Below are the code and all the weights of a small trained network. Each question names an input and a target symbol and asks about switching units off, where a switched-off unit gives its printed mean instead of its output.

import numpy as np


def w(rows, s, z=0):
    codes = np.array(rows[::2]) - 128.0
    scale = np.full(codes.shape[1], s)
    scale[-1] = z or s
    return codes * scale


def f(y):
    return y / 2 * (1 + np.tanh(0.7978845608 * (y + 0.044715 * y**3)))


def softmax(a):
    e = np.exp(a - a.max(-1, keepdims=True))
    return e / e.sum(-1, keepdims=True)


def log_softmax(a):
    a = a - a.max(-1, keepdims=True)
    return a - np.log(np.exp(a).sum(-1, keepdims=True))


def net(x, mask):
    ids = ['δζθμσφψ'.index(c) for c in x.split()]
    T = len(ids)
    res = E[ids] + P[:T]
    q, k, v = (res @ M[0].T for M in (Q, K, V))
    z = softmax(np.where(np.tri(T) > 0, q @ k.T / 3**0.5, -1e9)) @ v
    res = res + np.where(mask[0], z, O[0][:, -1]) @ O[0][:, :-1]
    y = f(res @ A[0][:, :-1].T + A[0][:, -1])
    res = res + np.where(mask[1:9], y, B[0][:, -1]) @ B[0][:, :-1]
    return log_softmax(res[-1] @ U[:, :-1].T + U[:, -1])


Q, K, V, O, A, B = {}, {}, {}, {}, {}, {}
E = w([
[180,131,201,89,82],'δ',
[123,255,76,154,107],'ζ',
[129,107,37,225,95],'θ',
[151,163,130,184,105],'μ',
[163,104,176,147,76],'σ',
[200,193,101,102,128],'φ',
[68,118,83,46,73],'ψ',
],0.013)
P = w([
[152,148,45,92,2],'0',
[143,161,117,151,79],'1',
[148,160,128,150,75],'2',
[145,161,125,145,81],'3',
[146,165,120,151,83],'4',
[137,161,122,159,83],'5',
[140,162,127,154,84],'6',
[142,159,134,150,85],'7',
[137,166,119,151,88],'8',
[138,164,126,144,86],'9',
[143,156,130,146,81],'10',
[137,174,108,156,86],'11',
[131,176,85,163,88],'12',
],0.008)
Q[0] = w([
[189,190,94,144,4],'head 0',
[145,152,105,114,47],'head 0',
[156,148,121,153,65],'head 0',
],0.016)
K[0] = w([
[132,124,80,54,8],'head 0',
[139,145,57,79,16],'head 0',
[123,123,113,89,77],'head 0',
],0.012)
V[0] = w([
[98,70,138,254,120],'head 0',
[92,211,62,169,154],'head 0',
[202,160,210,134,158],'head 0',
],0.0097)
O[0] = w([
[152,63,183,247,18,64],'head 0',
[109,171,225,186,219,212],'head 0',
[255,202,118,86,92,2],'head 0',
],0.0095,0.0078)
A[0] = w([
[126,149,44,192,148,247],'neuron 0',
[245,143,113,209,61,237],'neuron 1',
[116,175,114,170,157,220],'neuron 2',
[207,141,50,54,196,191],'neuron 3',
[154,171,94,125,41,186],'neuron 4',
[143,45,138,133,109,72],'neuron 5',
[51,54,101,54,149,255],'neuron 6',
[196,139,31,70,2,238],'neuron 7',
],0.0094,0.0032)
B[0] = w([
[161,63,226,85,58,248],'neuron 0',
[228,237,56,83,35,159],'neuron 1',
[120,82,199,59,106,254],'neuron 2',
[251,29,152,185,245,174],'neuron 3',
[70,170,136,46,89,144],'neuron 4',
[61,135,91,69,161,131],'neuron 5',
[194,215,166,251,141,204],'neuron 6',
[3,77,27,171,187,173],'neuron 7',
],0.0068,0.0083)
U = w([
[120,73,74,108,155,15],'δ',
[26,118,191,39,172,162],'ζ',
[130,30,166,204,79,248],'θ',
[245,200,160,108,31,196],'μ',
[103,150,81,97,64,39],'σ',
[255,100,158,116,151,188],'φ',
[114,192,107,221,160,36],'ψ',
],0.0069,0.0017)

Each question gives the input, a string of symbols that net reads in full, and the target symbol t.
The units are the heads (3 rows each of Q, K, V and O) and the neurons (one row each of A and B). Each row of codes is followed by its name. A weight is (code - 128) times the scale printed after its matrix; where a second scale follows, it is the last column's (O, A, B and U).
mask holds one flag per unit, heads first, then neurons. A switched-off unit (its flag False) gives its mean, the last column of its rows in O or B, instead of its output. The means were averaged over made-up inputs and are rounded, as every weight is.
A unit's drop is (log p(t) with every unit on - log p(t) with that unit switched off) / (log p(t) with every unit on - log p(t) with every unit switched off).
The circuit of an input: a set's keep is (log p(t) with only the set's units on - log p(t) with every unit switched off) / (log p(t) with every unit on - log p(t) with every unit switched off). Starting from all 9 units, units are removed one at a time, each time the one whose removal leaves the highest keep (on an exact tie, the one counted first), for as long as the keep stays at least 0.8.
units of the circuit, in order: the units of the circuit, biggest drop first
most important unit: the unit with the biggest drop
k most important neurons: the k neurons with the biggest drops, biggest first
drop of u: that unit's drop, to one decimal
input μ φ μ σ σ δ ζ μ θ φ φ ζ, target μ: units of the circuit, in order	[head 0; neuron 1]
input σ μ θ μ, target σ: units of the circuit, in order	[head 0; neuron 7; neuron 1; neuron 4]
input σ ζ φ, target σ: 2 most important neurons	[neuron 7; neuron 1]
input δ θ ζ θ ζ θ θ φ, target δ: most important unit	neuron 7
input μ θ φ, target μ: units of the circuit, in order	[head 0; neuron 1]
input θ θ ψ, target ψ: units of the circuit, in order	[neuron 6; neuron 0]
input δ ζ φ ζ σ ζ ζ σ, target δ: 2 most important neurons	[neuron 7; neuron 3]
input μ φ σ, target μ: 2 most important neurons	[neuron 1; neuron 7]
input ζ μ δ ζ θ θ θ ζ, target ζ: 2 most important neurons	[neuron 2; neuron 6]
input δ θ θ, target δ: drop of head 0	1.3
input μ σ σ μ, target μ: drop of neuron 1	0.3
input μ ζ θ θ, target μ: drop of head 0	0.8
input σ θ ζ σ, target σ: drop of neuron 1	0.2
input δ θ σ θ δ δ θ θ ζ θ ζ, target δ: most important unit	head 0
